In the rows, zero is written as 128.
Each row of numbers belongs to one of the nodes below and depends on some of the facts about them. Some rows are named. Which node is each other row?

There are 2 kinds of fact about the nodes: δ, ω.
{kiben, plugridek, gredo, futrafler} δ dagre
{brepos, bena} δ tepla
{flasos, loban} δ keloki
{grapal, dreploba} δ plugridek
{grutodrus, lufis} δ drestoski
{vaskon, grebrer} δ fosus
{biril, keloki, klebrur, plagrur} δ vuskek
{truplo, faran} δ plagrur
{zepam, peve, stato, musok} δ mobakle
{taril, manik, fatil, tedru, tepla, floka, lemak, trofi, rukle} δ guzul
{nase, tuplas, mestana} δ klafen
{trura, flistam} δ brores
{klafen, flerok} δ vegro
{kedre, skudak, plisu} δ pevutrak
{tosur} δ peve
{klisti, droplol, trebus} δ vesok
{retul, klubon} δ kiben
{skoge, koski} δ dubevi
{plilem, kisu, stizas} δ flarur
{tredu, mastak, parugim, flugrol, bifli} δ bove
{gugre, sisun, savon} δ klutin
{klevum, pudres, vago} δ plipos
{truvus, tropleple} δ zaskil
{tuzer, klufel} δ klisti
{klotruk, stisim} δ manik
{nugis, brores, kuva} δ brugrum
{fupi} δ pidra
{suskol, larom} δ tredu
{plusto, dristimer} δ fatil
{zozos, satroflar} δ taril
{zaskil} δ nikas
{mibo, kerur} δ kisu
{rakor} δ rukle
{gopledra, fifan} δ tedru
{pinan} δ biril
{dubevi, lukem, skofu} δ pluzu
{mugi, plitim} δ skudak
{magrudran} δ lukem
{vuzu, gobrel} δ parugim
{skimir, bebrok} δ droplol
{fubreflas} δ sigru
{skosek} δ kluklik
{vitu} δ mastak
{sigru, foron, kudrofe} δ mobek
{ladrim} δ sisun
{brepos, flasos, vaskon, zepam, faran, trura, kedre, futrafler, gugre, klevum, truvus, klubon, magrudran, skimir, flerok, stizas, tuplas, gobrel, foron, ladrim} ω c
{grapal, tosur, retul, klotruk, floka, pudres, plisu, grebrer, mestana, lufis, flistam, plitim, vago, satroflar} ω d
{grutodrus, truplo, dreploba, plilem, zozos, mibo, trebus, rakor, gopledra, klebrur, trofi, vitu, loban, koski, skofu, flugrol, klufel, dristimer, musok, larom, kudrofe, kuva} ω b
{gredo, nase, skoge, tropleple, tuzer, nugis, lemak, fupi, suskol, plusto, stato, stisim, pinan, mugi, vuzu, fifan, savon, fubreflas, skosek, bifli, kerur, bena, bebrok} ω a

Named rows:
rakor: [123 121 152 146 126  84 118 122 123  61 102 137 178 137  94 147 116 111
 125  60  89 129  60  92 121 120 114 145 128 147]
flistam: [124  95 111 115 133  87 119 143 149 153 143 147  57  97 156 105 106  83
 158 140 164 106 149 136 134  95 105 145  98 148]
retul: [113 102 123  92 153  84 115 134 138 149 115 116  71 181 111 137 104 102
 166 101 120  90 185 145 154  89  97 108 125 110]
zozos: [124 120 152 147 126  84 117 122 122  57 101 138 179 136  94 148 117 111
 125  58  86 128  59  90 121 119 113 145 128 148]
kedre: [124 134 102 146 113 123 104 115 142 118 133 210 144  77 138 144 134 130
 129 167 162 114 174 101 135 159 137 127 126 131]
suskol: [142 142 168 116 151 217 131 143 124 202 136 138  71 135 114  96 158 154
 141 175 131 111 132 123 114 131 146 127 148 156]
brores: [121 115 108 150  92 132 121 150 134 145 138 125  85 119 159 120 115 110
 119 142 148 151 115 132 130 134 128 133 126 128]
foron: [127 130 106 135 121 125 111 109 139 112 130 194 162  92 134 150 138 138
 126 161 154 109 178 105 136 161 140 125 127 124]
fupi: [146 159 137 134 145 184 131 127 120 188 135 122  88 106 115 114 130 165
 140 169 117 156 127 135 108 108 133 112 133 143]
skudak: [122 113 109 149  91 132 123 147 134 143 139 122  90 123 158 116 114 113
 119 144 143 146 116 135 129 136 129 132 125 127]
tepla: [135  85 125 137 123 133 125 128 105  95 107 108 140 136 167 156 131 113
 113  97  63 118  96 125 136 123 122 120 136 140]
lufis: [127  92 123  94 153  88 133 129 140 137 136 118  93 125 148 113 116  97
 156 125 139  88 159 149 136  98 110 139 103 135]
klufel: [104 127 129 127 132  65 164 126 136 117 143 123 190 136  59 150 142 110
 141 101 176 162  77 118  97 126 120 152 150 122]
kisu: [127 103 124 130  91 126 142 114 133 104 141  76 158 172 153  97 101 150
 130 163  88  79 126 181 113 150 140 115 119 112]
mugi: [143 161 127 154 124 183 119 138 129 199 142 148  58  82 123 103 120 155
 144 186 135 168 120 127 105 106 130 118 128 154]
biril: [122 200 125 123 108 121 147 126 119 134 128  96 146 159 168  88 135 119
  96 143 151 150 126 143 150 121 129 122 127 121]
brugrum: [123 114 112 143  98 132 127 145 130 140 136 114  98 129 155 121 119 115
 117 136 139 145 118 136 131 136 129 130 127 123]
parugim: [121  94 147 112 117 164 133 152 129 145 132 113 103 174 150 110 151 112
 118 135 140  91 125 132 137 159 146 140 145 128]

Name these rows:
No name comes twice in this set of rows, the named rows included.
[124 162 156 132 156  91 138 145 125  71 150 124 161  99  62 191 103 134
 127  53 176 149  80 125 137 133 146 151  91 100]	koski
[117 113  91 122 142 105 150 103 129 132 143 190 194  81 116 182 174 126
 139 169 175 126 170 113 117 152 135 124 156 124]	skimir
[115 119 119 128 112 130 122 140 125 138 118  98 103 183 125 143 115 126
 122 112 110 135 141 141 144 132 124 105 146  98]	dagre
[155 174 147 128 186 192 144 140 101 163 157 117  89  60 100 187 125 177
 139 132 140 161 123 149 129 108 154 112 102 121]	skoge
[143 251 143 128 142 173 144 115 113 191 131 123 116 119 132  72 141 160
 119 185 141 171 131 135 128  91 129 108 129 149]	pinan
[137 105 114 141 136 125 104  99 115  73 101 206 183  81 152 180 149 127
 123 124  84  91 152  86 141 146 128 118 134 150]	brepos
[107 133 134 131 128  70 152 128 138 112 138 124 181 140  64 140 131 114
 137  99 169 156  80 116 103 128 121 151 142 121]	trebus
[136 168 137 133 145 182 119 130 118 197 120 123  72 146  87 131 122 168
 147 152 100 157 147 132 122 102 124  90 149 125]	gredo
[165 123 131 113 169 192 112 121 136 166 115  90  87  90  98  72 151 182
 116 102  99 207 157 129  97 110 120 139 127 118]	nase
[146  56 117  72 178  95 112 123 156 116 115  84  91 112 131  73 137 114
 132  62 125 141 187 143 125  99  97 165  98 111]	mestana
[117  98 108 123 123 120 159 133 120 145 141  94 141 139 139 147 146 115
 124 136 142 146 117 148 119 132 130 126 149 116]	vesok
[130 121 125 125 137 138 142 145 113 115 145  96 121 117 142 173 121 130
 115 104 143 138 119 152 145 137 145 126 111 101]	pluzu

Now the same nodes, written a new way:
Known rows:
dreploba: [142 137 152 128 149 136 133  93  91  79 117 153 175 127  71 156 164 181
 105 176 144  66 143 125  99 171 122 166  82 164 113 145 168 140 202 142
 127 124 146 156  94]
vitu: [164 140 116 109 103 148 152 129  58 117 129 153 159 125  82 167 125 175
 104 189 181  72 124 118  88 167 135 165 108 146  89 142 164 142 204 146
 111 107 168 147 120]
vegro: [142  98 168 127 157  96 162 114 136 189 119 121 134 155 202 156 130 118
 115 165 123  56  98  80 129 110 131 112 155 157 100 105 151 125 108 118
 133 150 111 116 148]
kudrofe: [159 130 126 112 111 139 127 111  67 100 113 161 156 126  97 151 143 171
  95 167 155  71 115 118 106 161 146 173 104 160  89 156 158 138 193 149
 128 124 166 149  87]
zozos: [176 156 116 131 103 139 111 112  61 102 123 170 178 135  89 138 127 162
 114 170 151  82 126 119 109 164 123 180 111 164 108 135 147 147 163 154
 113 136 169 141  64]
gredo: [116 193 119 149 124 128 108  97 140  95 162  77 101 116 135 103 178 155
 118 148 146  75 168 111 138 131 153  94  80 116 165 146 120 106 182 160
 137  99 102 145 144]
kerur: [100 165  82 128  68 133  94 100 126 122 171  65  71 124 141 108 169 147
 124 126 162  66 134 104 145 123 160 104  92 127 123 157 100 103 179 168
 143 104 113 134 118]
rukle: [162 116 141 159 124  92 144 131 135 198 132 131 150 166 183 145 127 119
 139 142 108  71 130  88 138 108  87 144 159 144 124  91 147 127  79 134
 109 144 122 140 110]
vuzu: [135 198  87 134  82 140 130 135 110 133 174  76  88 115 140 117 143 152
 119 165 184  80 156 102 124 133 158  90 103  94 144 136 117 110 188 166
 120  80 120 137 176]
parugim: [150  98 138 132 121 103 195 156 131 222 141 112 129 155 169 178 123 136
 131 167 146  59 128  85 111 115  96 125 154 117 106  97 168 123 127 124
 100 105 120 144 183]
klisti: [148  70 169 107 137 117 165 118 149 178 106 133 130 177 224 151 136 129
 129 156 126  90 160  47 150 117 105 132 155 138 106 126 156  77 116 134
 110 108 138 165 123]
klutin: [142  87 153 136 135  95 161 130 141 197 121 121 124 157 192 160 147 131
 120 138 112  58 117  89 133 106 113 137 150 139 104 116 161 117 113 126
 125 133 118 148 136]
sisun: [143  85 153 137 134  93 160 130 141 197 122 122 122 157 192 158 147 131
 118 137 111  57 116  89 134 104 112 138 148 140 103 116 161 118 113 126
 126 132 118 148 136]
stizas: [ 78 111  49 112  75 117 131 102 133  97 114 124 141 132 157 211 172 140
 111 142 154 136  77 106  79 146 123 111  90 103 148 182 161 118 115 156
 132 142 133 128 106]
stato: [129 187  98 137  92 131 103 112 120 113 158  84  80 117 156 101 167 148
 108 138 155  78 144 107 143 123 173 100  96 110 143 156 111 106 176 169
 139 102 118 139 136]
klubon: [ 79 131  83 133 127 112 144  92 153  70 109 131 169 126 142 209 187 150
 108 158 138 139 109 113  71 155 108 101  72  99 186 170 180 123 120 148
 131 139 116 138 128]
dristimer: [175 156 116 131 102 138 111 113  61 101 122 169 177 134  90 139 127 161
 115 169 152  83 125 118 110 162 125 179 112 164 107 133 146 148 164 157
 112 137 171 142  64]
brepos: [113 151  48 137  82 114 122 113 123  92 116 145 170 136 162 190 153 130
 116 152 145 155  93 107  82 150 111 114 101  96 179 160 157 128  82 163
 116 151 138 122  97]

Rows to name:
No name comes twice in this set of rows, the named rows included.
[102 135  48 114  82 124 166 132 118 111 122 128 153 126 150 220 149 146
 111 174 177 144  92 104  60 154 118  97  96  75 161 165 177 124 123 154
 112 118 136 129 157]	gobrel
[135 197  89 134  84 138 126 130 113 130 172  76  87 115 142 114 146 150
 118 160 179  80 154 102 127 130 160  92 103  96 144 139 118 110 185 165
 121  82 119 136 170]	bifli
[ 93 141  78 103 120 118 136  86 119  81 102 135 157 124 183 201 145 122
  92 185 166 139  53  94  72 152 160  76 102 117 155 169 156 132 105 148
 143 167 126  87 135]	tuplas
[139 105 176 118 168  96 161 102 132 183 117 122 138 154 210 155 118 108
 109 179 132  55  83  73 125 113 148  97 158 170  95 100 144 133 106 115
 139 164 107  94 155]	klafen
[ 83 131  80 130 122 112 144  95 149  74 109 130 166 126 147 208 185 148
 108 158 140 140 105 112  73 154 112 101  76  96 181 173 177 120 118 149
 132 138 118 136 126]	futrafler
[128 107 111 103  88 141 118 100  73 112 127 143 143 133  81 161 149 170
 111 153 164  58 107 119 106 159 134 180  98 175  71 158 147 138 198 148
 132 129 162 145  67]	mibo

The same nodes again, as new rows of numbers:
Known rows:
faran: [139 139  74 127 153  77 138 180 133 120 116  74 153 165 149 121 126  95
 117 139 137  98 144 162  68 152  92 146 150 101 130 170 153 113 139  97
 101 154 100 165 121 185 112  44 160 167 143 122  81]
flugrol: [111 122  91 112 116 107 138  67 108 102 145 179 147  90  63 144 140 171
 157  89 209 126 155 101 102 148 130 104 172 152 154  86  98 126 147 138
 100  88 124 110 112 174 133 167  94 165  90 120 107]
brepos: [133 120  80 121 116  75 138 155 128 134 112  99 152 151 142 104 143  98
 115 130  88  81 149 162  83 135  64 129 132  97 136 164 180 138 147  68
 127 126 110 159 138 174 153  48 135 171 111 124  82]
retul: [133 142 126  90 129 165 160 152  93 155 145 164 104 139 155 131 138 114
  35  94 140 158 123 119 144 135 140 202  78  92 114 122 177 118 181  94
 102 106 104 191 155 128  37 195 135 101  98  99 128]
kisu: [105 156 145 131 155 180 106 148 125 146 109  83  84 129 135 157 115 121
 119 127  83 123 134 141 180 113 135 125 114 115 155 116  69 145  94 156
 137 122 146  89 126  93 162 125 115 129 181 131 167]
plusto: [185  59 165 160  91 133 127  90 170 124 153 148 140 118 137  78 121 137
 170 156 149 138  99 138 109 122 142  92 119 102  78 173 211 170 117 145
 156 134 137 143 102 121 148 131 152  93  67 128 129]
mobakle: [107 151 148 133 147 161 113 147 129 142 107  98 108 136 135 152 126 117
 120 139  84 123 131 131 172 113 131 129 122 142 152 110  70 128 102 150
 138 134 149  87 134  90 142 125 124 120 184 140 163]
kiben: [ 83 121 194 133 154 153 132 170 173 178 121 103  98 137 118 196 147  93
 114 154 105 114 153 143 188  94 121 100  95 165 165 105  86 125 130 132
 124 137 142 110 177 118  88 150 154 109 169 114 138]
skofu: [102 168 105 129 108 108 136  79 137  87 142 183 106  91  62 138 136 182
 160  92 173 138 129  82  99 154 154 146 167 174 126 110  97 104 172 133
 123 118 131 116 130 170 144 150  71 160  93 105  74]
klubon: [ 97 131  90 118 140  91 142 179 161 154 120  90 136 159 138 153 147 107
 123 155 123  98 167 166  96 119  61 119 112  98 139 142 180 122 156  65
 105 145 102 180 150 190 110  60 155 157 112 103  73]
musok: [ 86 151  98 119 113 130 122  83 123 103 151 180 113  81  76 137 131 182
 146  93 189 126 152 114 103 140 132 136 178 158 120 117 108 119 161 146
 100  97 131 115 119 170 161 164  85 165 118 109  92]
vuskek: [147 134 167 145 175 132 124 170 127 121 118  77 122 148 137 147 111  74
 103 126 124 113 119 136 144 144 170 143 152 170 153 148  42 111 102 182
 117 151 136  86 130 109  95 125 161 122 219 147 153]
kuva: [ 88 155 103 118 119 137 119  83 121 104 154 170  97  78  78 145 119 179
 148  80 191 126 152 118 108 141 142 129 170 140 127 122 104 129 153 146
 104  90 121 121 115 176 177 164  75 174 112 100  90]
klufel: [ 64 140 107 111 106  90 108  85  76  97 159 187 144  62  83 140 113 174
 161  97 187 131 143 127  92 142 138 100 153 182 109 107 102  90 171 139
 108 115 119 123 137 162 160 164 101 163 112 113  90]
kerur: [164  93 146 157 116 164 116  98 173 128 153 126 114 122 141 104 107 164
 184 165 172 161 104 143 117 118 146  95 113  72  75 158 201 167 103 157
 144 144 132 153  84 123 149 127 149  92  74 118 136]
skoge: [186 111 154 170 104 129 137  95 193 107 140 138 118 135 122 102 119 166
 203 170 154 175  73  99 108 134 168 112 105 105  79 145 190 139 125 139
 171 176 134 150 102 120 115 111 138  81  47 116 114]
grebrer: [151 156 101  91 126 159 151 140  66 131 137 161 117 138 164 104 126 126
  38  85 127 163 107 108 132 148 149 215  94  83 109 123 166 116 164 102
 112 106 106 178 133 113  64 181 121 106 104 118 143]
vegro: [117 150 167 128 155 114 117 153 152 131 110 128 136 148 161 149 134 112
 125 130  91 137 138  97 177  90 130 132 148 178 155 107  77 104  63 111
 136 129 115 122 144  90 148 138 102 119 197 167 159]

Name these rows:
No name comes twice in this set of rows, the named rows included.
[ 71 133 127 118 114 126 134  96 149 124 160 185 108  83  68 165 144 167
 142 103 203 120 166 121 113 128 126 119 161 172 129 113 116 118 177 135
  93  98 126 130 145 186 129 178 102 157 108  92  75]	dreploba
[117 155 174 126 158  97 116 156 166 125 112 147 148 156 180 144 138 115
 127 129  93 144 142  79 181  75 128 140 165 194 155 108  81  92  41  91
 133 124 100 141 145  89 155 145  85 119 207 181 160]	klafen
[139 185 159 153 138 121 142 141 157 115  89 103  89 155 104 156 136 123
 150 137  52 145  86  69 166 140 170 151 102 170 163  97  52 100 128 127
 180 172 149  87 156  91 109  98  99 112 138 130 130]	dubevi
[153  72 174 157 113 149 130 112 200 145 160 139 124 125 132 125 125 148
 180 179 186 157 115 144 122 107 137  81 102 102  81 151 211 155 125 143
 136 152 129 165 114 136 106 143 170  80  68 108 120]	gredo
[148 166 100  88 135 182 143 141  61 135 141 143  87 132 165 115 110 129
  41  69 128 165 109 120 142 148 156 209  84  50 114 134 163 135 153 106
 113  93  97 187 124 118  92 180 105 120  99 106 143]	flistam
[119 149  74 116 141  67 133 168 148 127 113 107 161 165 163 122 140 118
 131 142 114 112 156 139  90 118  66 139 147 106 132 144 175 109 116  53
 113 141  87 188 130 174 144  54 121 163 128 135  85]	flerok
[138 118  52 110 142  74 147 149 119 134 104  86 176 166 132 131 143 112
 139 142 131 105 154 146  86 138  64 105 123  77 165 116 162 132 126  69
 113 135 102 163 118 177 113  50 146 164  93 129 104]	gobrel

The same nodes again, as new rows of numbers:
Some rows with their names:
mibo: [146 146 124 117 161 105 126 143 142  92 131 114 115  98 140 129 150 107
 131 112 137  67 135 123 111 128 120 124 138 131 102 121]
kedre: [ 92 130 119 153 156 127 116 171 140 132 112 141 143 103 141 116 156 152
 145  95 135 215 110 136 163  95 120 110 133 122 141 133]
skofu: [154 147 130 126 154  99 130 150 139  89 125 110 121 115 132 116 144  99
 130 107 138  51 126 122 114 132 109 127 162 139 106 123]
fubreflas: [110 119 127 111 152 142 155 109 100 146 147 221 129 122 119 163 104 120
 120 146 131  98 121 138 118 150 156 107 127 125 154 120]
klubon: [111 153 108 164 158 125  95 158 140 141 127 123 139 107 132 110 129 158
 154  92 143 198 118 145 169  90 116 117 108 126 141 138]
truvus: [ 99 143 104 154 153 125 111 166 137 131 120 151 141 102 141 117 147 159
 151  96 135 215 108 135 162 102 120 120 116 124 133 131]
tedru: [141 120 155 123 105 149 109 121 121 134 113  95 133 151 136 117 110 128
 124 148 117 131 134 122 145 137 115 143 115 133 121 120]
skosek: [112 120 128 112 151 142 155 108  99 147 148 220 130 124 118 161 103 120
 120 147 131 100 120 139 118 150 157 107 125 127 155 122]
pinan: [112 117 121 115 164 136 138 121  82 148 160 251 129 131 114 164 101 114
 107 142 136  98 123 130 108 144 161 120 121 130 150 131]
biril: [133 111 139 127 122 126  88 136 113 131 143 141 125 153 127 126 119 132
 117 133 124 120 138 114 124 129 123 155 130 116 122 136]
nase: [112  97 117 112 161 135 158  85 110 156 149 222 130 133 103 156 111 114
 129 156 125  97 108 131 107 165 174 110  98 138 158 110]
klotruk: [128 137  85 138  63 142 160 100 145 134 112  46 121 142 105 128 147 105
  96 134 122 170 142 132 112 111 136 144 121 169 105 137]
vuzu: [126 120 137 106 137 136 170  87  90 143 137 216 134 121 116 156  96 133
 133 142 130 125 122 131 105 140 155  91 124 122 170 132]
vesok: [137 122 160 126 105 129 135 149 134 132 126  95 128 145 139 118 123 139
 129 148 124 121 130 126 129 147 126 145 128 108 127 128]
faran: [101 140  98 159 166 117  91 178 116 134 135 186 141 111 135 120 142 152
 138  92 143 216 110 126 152  94 125 136 110 129 130 142]
vaskon: [101 144 105 156 152 123 111 166 135 132 119 151 141 104 139 116 144 159
 152  97 137 215 107 135 161 101 121 121 115 126 134 132]
lemak: [118 123 135 111 147 155 157 108  89 150 136 210 135 128 120 156  93 109
 113 154 130 111 120 138 127 150 154 110 107 144 149 118]
bove: [146 114 155 118  97 127 122 103 123 126 118 103 130 142 133 117 115 151
 143 134 117 144 135 115 124 127 117 124 134 106 140 134]

Which node is each row?
No name comes twice in this set of rows, the named rows included.
[155 150 129 128 148  96 131 152 139  86 122 115 122 120 131 115 144  97
 130 105 137  44 124 123 118 135 104 130 172 139 105 123]	koski
[133 100 139 124 117 127 110 108 139 136 128 107 127 152 124 119 126 135
 137 144 114 120 126 119 128 145 130 142 117 120 129 118]	vegro
[ 98 157  86 151 151 124 105 161 135 129 130 167 137  92 146 127 144 169
 156  98 135 216 110 136 165 106 120 129 104 121 122 127]	trura
[157 148 151 125 157 100 161 176 141  98 127  90 121 108 141 114 146 102
 128 124 146  67 127 126 102 142 130 128 133 131 109 128]	klufel
[130 125 132 121 106 132 105 119 133 127 136 119 123 136 138 131 122 147
 135 140 117 119 136 123 138 139 118 144 127 109 119 122]	brugrum

